Each row, then the group of its hidden value
[  -4 -167   41   37  -80  -58  147  -92  -27  -84   83  -44 -221  -59
  157 -137 -119  164   87 -159   91   22 -161  136  131   25 -178    3
  126   63  -17  -58   15   37   11 -167   47  -63 -200   20  -76   30
  -55   50  -13 -203  221  115] : [58]
[  11 -226   85  242  159   58  127   64  -15   -2  -24   68  -23  174
 -166   43  -79  -40    7  -41  -40  -70   13    6 -106  -21  -10   46
   53   70  140 -142   51  -12   18  -55   42   94  -67   68  113  116
  -88  -62    4   11  -80   14] : [59]
[  73 -136    9  143   21  134  134  143   47   86 -161  -81 -139  146
  -47    7   -3  144  -40 -165  -37  -35  -47  -50   41  111  -38  -51
  -15   54  207   14 -148  -74  -67  -49  176   59   52   22   66  140
  -19  -86   45  -58  -55  -11] : [66]
[  16  -52   47  108   60   17   18  -63  -40  -17   12   31  -52   60
   23   -7 -113   46  -32    0    4  -10  -23   27   61   78  -69  -59
   40   -1   37  -41  -55   56   18  -25   45  -41  -90    1   87   39
    9   15    7    3   35   -8] : [69]
[-217 -159   60   47 -245   71   24  -35 -153 -253  284  -74    9  -61
 -104   78  216 -201  297 -381   80   64 -155  114   77 -398   37  446
  247  -31 -301   24  255  126   97 -282 -317   -7  -84   67 -204 -176
    7  202 -172 -329  -77  202] : [54]
[  21  -59    7   45  -19   -3   51  -49  -73   56  -29  -71   14   34
   28  -82  -51    6  -41 -182   -6   82   32   59   12   36 -120  -76
   24   18   -8  -29  -24  -51  -78 -116  -55    3  -22   -9   44   -6
   25   28  -25  -74   40  101] : [54]
[-127   17  310 -112 -452  277 -128  241   45 -168  177 -194  -46   54
   88  202  320 -215  183   -3  -70 -108 -188 -160  149 -323   43  404
  352  -12  240  143   35  -64 -330   34  -12  -70  366  -19 -235  -22
  -93  -73  -97 -283 -317  -83] : [63]
[  44  -52  -57   53   51  -58   92  -55 -110   20 -110  -62  -35  -28
  -50  -43  -86   27  -14 -107  -76   74   37    7   83   20  -39  -69
  -40   27   -6  -76  -17    2   60  -65   78  -59  -82  -22   95  -20
   18   59   59   28   73   62] : [73]
[  34   -2  128   94   87   -3  -64  -94  -54   19    7   48   95  100
  -19   21 -127  -74  -59  102  -61    3   59  -25   10   77  -56  -31
   82    9   43  -35  -36   40  -37   36  -39  -42  -37   11   96   20
   13   20   12   62  -31  -60] : [69]
[ -34 -112   17  185   94   25   22  -33   43  -76   -1  116  -30    3
  -45   57 -156   19   26   55    8  -61  -84  -29  101   46  -25   67
   76  -35   83  -34  -87  101   37  -75  137  -89 -159    2   58   59
 -111   38    3  -50  -17  -39] : [63]
[  48 -113  -74  170  182  -30   79   -2  -51   25  -83   57  -29   50
 -113   -7 -183   54  -61  -27  -28  -12   22   -8   28   70   17 -116
  -71  -17   44 -153  -46   88  110  -29   85    0 -154   15  214   68
  -16    9   67   67   71   57] : [63]
[ 120   39  166 -108   45  -54 -125  -52 -100  149   14  -17  120  -56
    1  -57  -95 -121  -34   84 -183   63   92   55    0   18  -86  -63
  107   31  -68  -95   55  -69  -91   63 -214  -50   -1    6  123  -42
  142   78   53  105   96  -17] : [59]
[ -32 -120  -21   97   -8  112   96   21 -112    3   58  -34  -65   47
  -47   -2  100  -12   44 -293  -23   23  -26  139  -32 -100  -72   17
   12   17  -46  -12   61  -59   16 -149  -94   50   -7   10   53  -19
   91   44  -99  -52  -53   90] : [72]
[  78  -33  184   50   81  -22  -69  -84  -36  108  101   58   93  150
   92  -94 -178  -25 -120   81    1   -4   54   70  -94  133 -169 -160
   93   31   59 -109  -26   -8 -132   26 -199   24  -61   59  158   63
   49  -40  -14   21   75   16] : [72]
[  31   54 -221  110  173   44   -6   -7 -101   83 -247  -50  -14 -103
 -271   98   -9  106  -41 -255  -45  120   54  -22  173   85  167  -62
 -178 -136 -262   33 -126   67  255  -82   99  -19  -78  -65  211  -56
  213  183  101  128   59   77] : [72]
[  28   48   15   91   20  -39  -27 -107    4  -12 -142  -15   51   46
   60   -1 -199   15 -110  124  -33   34   43 -142  162  177  -67  -93
   20  -25  160   26 -197   62  -85   18  219 -141  -25  -68   48   30
 -100   -3   66    2  -27  -75] : [73]
[  69    0    9  105   61   57  -64  -64   48   75  -61   69   22   58
   89  -25 -180   81  -98   41  -34   -6  -23  -25  133  242 -120 -120
   30  -37   92   85 -231   68  -68  -13   62  -87  -76  -18   74   64
   22   30    7  -17  -11 -110] : [66]
[   7  -21  129  -31 -129   50   41  -17  -51  -21   78  -68 -104   30
  159  -38   32   16   24  -15  -50  -15  -74   45   62  -26 -174   -7
   97   68  150    3  -33  -74 -125  -30   22 -106   29   -3   -3   -1
    2  -27  -34  -70  -14  -31] : [73]
[  16 -125  -69   62   41  -57  107  -53 -121    4  -30  -20   -5  -58
  -26  -78  -94  -47   16 -158  -87   64   34   84   28  -59  -87  -47
    7   30  -12 -110   70  -18    9 -124   -3  -32 -100  -27   61  -30
  -20   69  -17  -22   59  106] : [63]
[  -6 -156  -20  143   48  117   62  129   74  -55  -87   14 -207  -84
 -192  128    0  149  158 -134   -6  -56 -201  -36  219   -2  128  223
   73  -41  -70   26  -83  108  192 -107  163  -37 -149   38    8   64
   14  109   89 -102   40  -18] : [69]
[  20 -118   19   71  -25   55  124   -4 -111   11   14  -72  -84   77
    6  -42   45   21   32 -222  -57   27  -17   92   -2  -41 -104  -14
   26   79   33  -19   35  -54   -5  -96  -40   19  -10   25   23    5
   53   16  -48  -46  -14   51] : [58]
[ -64  -64   21   50  -50  108  138   50 -272  -37   69 -184  -78  128
 -124   45  254  -99   20 -370  -26   59   86  138 -145 -278   26  -15
  -36   42  -72 -114  241 -137   28  -69 -118  152  175  -18  107  -66
  151  -22 -100   54  -83  207] : [66]
[ -14  403  329 -246 -253   52 -465  -21  -90  -62   32 -221  207  -30
  -67  260  117 -213    8  254  -64   77   35 -301  303  -76  282  230
  252 -175 -216  134  -45  169  -71  289 -168 -141  288  -52  -11 -158
  213  128  141   41  -51  -88] : [58]
[-125   54   68  -55 -295   80  -23  -11 -120 -213   88 -181  -80  -44
   23  119  192  -77  164 -133   -3   41 -123  -80  245 -221   58  265
  145  -33  -57  104   28   97   23  -61   22 -146   82  -29 -143 -135
   14   98  -30 -175 -100   24] : [73]
[ -17  -51  111   68   16   93  -60   27  -35  -17   41   30   30    7
  -93   93   17 -109   58   -6  -88  -25  -21    5   42  -75   15  131
  127  -19  -14   -7   32    9  -16  -22  -55  -25    8    4   35   -8
   34   61  -21   -3  -90  -44] : [59]
[  29 -155  -57  114   58  -35  137  -29  -65   54  -52  -44  -51   36
  -27 -115 -111   77  -33 -243   38   71   11   92   -8   50 -102 -103
  -23   26  -29 -109   -3  -17   10 -165  -23   52 -125   21   90   36
   -1   22    3  -86  118  169] : [54]
[  61 -128  -45   92   76   21   51   13  -45   67  -31   47   -3    8
   -8  -63 -125  -17  -23  -74 -109    3   10   58   32   40  -95  -82
    2   17   64  -75  -28   13  -18  -73  -18  -18  -98    3  108   32
    7   32   -5   -4    2    4] : [73]
[ -11   -7  124   28  -19   66  -55  -12  -95    6   79  -42   28   68
  -18   30   25  -79  -16  -76  -16   16   25   50  -19  -59  -22    2
   98  -18  -42  -41   63  -21  -64   -6 -126   36   61   -5   71  -13
   86   17  -42    1  -20   54] : [66]
[ -37   57   70  141   97   23 -102  -80   -3  -16   22   48   32  108
  -15   52 -156   46 -139   74  153   -3   20  -35   34  134    9 -120
    9 -126  -21  -69 -120  105   -4    9   32   -9  -59  -24  197   50
   17  -19   24   23   48   60] : [54]
[  59  -36   -5   83   54  -22   65  -48  -91   36  -73  -41  -27   97
   20  -53 -120   36  -93  -29  -43   32   59   -9   36   89  -74 -159
  -43   29   95  -82  -60   19   -7    0   67  -23  -37  -11  136   35
   11  -25   43   46   31   25] : [59]
[  63  104   16 -427 -444  179  -44  113 -149  170  -12 -308  -58 -372
  232  -89  405 -160  178 -380 -410  161  -46  186  195 -267 -262  112
  143   78  -26  257   55 -417 -353 -144 -156 -202  343 -162 -236 -234
  253  183 -142 -125 -119  -54] : [73]
[  -9  399  498 -221 -116  173 -255 -108  -87  -37  273  -68 -202   38
  123  257  357  159   79  289   15  -95 -202   34  101   -5  -49  130
  134   19  -89  177 -130 -102   98  246 -111 -278  126   75  166  -97
  425   52   38  233   42 -257] : [58]
[ 14  17 136 -15 -48 105 -89  72 -16  29 -24 -84 -18 -25 -90 100  71 -28
  46 -67 -61  11 -39 -31  99 -42  64 120 132 -36 -64  34  -8 -35 -44  10
 -31  -3  92 -12  18  -3 100  59  34 -22 -15  -3] : [66]
[  83  364  346 -177   -3 -115 -295 -214 -102   85  -14 -107  161   53
  169   10 -161  -82 -254  424  -25   77  196 -114   39  177  -76 -260
  100  -50   51  -73  -86  -79 -238  293    6 -140  191 -111  197  -34
  113  -58  124  245  123  -62] : [59]
[  20   28  108   21   -1   65 -143   -2   -2   12   15   32   61  -12
  -20   70  -70  -79    0   95  -84  -13  -17  -50  125   30    8   59
  124  -59   -4   21  -63   71  -48   36  -40  -79   -3  -16   53   -4
   46   67   23    1  -45  -84] : [59]
[ 108 -182 -199  178  197  -46  110   56   48   99 -228   58  -73  -46
  -72  -95 -329  142 -102  -68  -43    8    8  -24  130  198  -10 -206
  -96  -49   91 -148 -146   91   45  -83  223    7 -200  -41  184  131
  -89   11  120   -9  144   71] : [63]
[-119   52  297  -87 -185  119  -50   12 -110 -118  243 -135 -129  -10
  -53  150  320  -23  193 -136   78   -5 -161   88   11 -267   20  298
  197   13 -185   15  139  -81   49  -57 -202  -48   72   73  -13 -104
  178   74  -51  -85   17   83] : [54]
[   1  -11   96   86   44   47  -36 -113  -76   11   60   48   62   73
   43    3  -50  -67  -36   -9  -57   11   34   68   -7   41 -131  -36
   80   14   26   26  -20  -22  -67  -30  -64  -47  -14  -15   50   -9
   47   39  -77   32  -63  -52] : [58]
[ 40 -49  49  70  36  41   7 -36 -24  37 -41  12 -12  11   8  -3 -69   2
  -7 -28 -84  10  -7  20  72  67 -91 -12  62  21  50  20 -66 -21 -42 -42
  38 -60 -36 -15  35  21  20  44  -1  -1 -19 -54] : [69]
[  61   72   27   13   22   54 -100  -18  -51   67  -92  -36   46   -1
  -34   49  -46  -20  -52    5 -111   41   40  -57  137   88   12  -42
   23  -48  -19   54 -109   29  -18   43   17  -69   38  -44   88  -15
  109   72   48   65  -29  -68] : [69]
[  16  -46  -82  217  206  -27  -72 -102  -54   33 -136  103  216   60
 -124   14 -281 -154 -153   33  -68   56  184  -59   32  122   27 -128
   -1 -102   -3  -69  -45  114  -33  -17   55   28  -57  -90  132   27
  -66   53    4   83  -78    9] : [69]
[  43   70   54 -153 -131   54  -88  109  -78   37  -42 -171  -84 -141
  -41   48   82   -7   53  -81 -104   52  -44  -28  191 -100   90   52
   67  -58 -106  -28   16  -11   -9   36  -28  -58   94  -47   61  -61
  155   84   96  -11   83   55] : [73]
[   4   71   54   23    6   13 -124   -2  -54  -32  -14  -27   32   12
  -55   81  -94  -41  -48   95  -13    6   12 -102  143   13  102  -14
   43 -102  -31  -64  -51  140   28   78   17  -58   -2  -30  139  -11
   45   36   82   38   20   10] : [73]
[  -8  -62   -6   62  -43  154   15   74  -32   56  -23  -51  -26   22
   -9   15   69  -25  -12 -218  -54   17   -7   63   22  -29  -65  -12
   38  -28   36   44  -32  -96 -117 -102   -9   34   93  -48   31   13
   59   14  -76  -62 -100   35] : [72]
[  83 -326 -197  208   82   51  145  111   88   50 -144   79  -97  -49
  -86  -83 -219  109   84 -240  -90  -13 -125   16  196  120  -30   53
   34    6   32   -3 -116  155   80 -208   82   15 -256   43  -30  110
  -92  104   35 -206   37    6] : [69]
[  53   49  152   -1   67   55  -51   26  -93   65    1  -27    2   58
  -98   85   52  -40  -16   61 -114  -16   31  -10  -18  -30   16   -4
   19   22   17  -69    2  -58   25   84  -59  -38   47   31  192   -6
  142    9   57  152  -19  -45] : [73]
[  12 -250  -22  140   89    5  155   26 -117  -14  127   69  -69   70
  -56  -71  -66  -27   62 -168  -47  -38  -42  157  -84 -114  -85  -15
   14   69   14 -196  136   50   94 -123 -154   54 -184   92  139   30
    6   18  -54  -37   44  112] : [63]
[  20 -113   28  192  117   31   50  -68   -7   35  -24   73   36  125
  -35  -17 -123   29  -43  -69   -1   -1    3   24  -10  123 -104  -34
   28   25   56   -4  -95   27    0  -94   -7   -2 -117   43   81   60
  -18   18  -26  -27  -32  -15] : [72]
[  58  -62  -26  228  211   44 -109   13   78   40 -105  139   69   86
 -168   85 -264   61  -76   78   17  -41  -17 -120  146  223  126  -20
   20 -123  -42  -21 -188  253  123   24   38   13 -176   38  175  108
   11   65  104   18   20  -55] : [66]
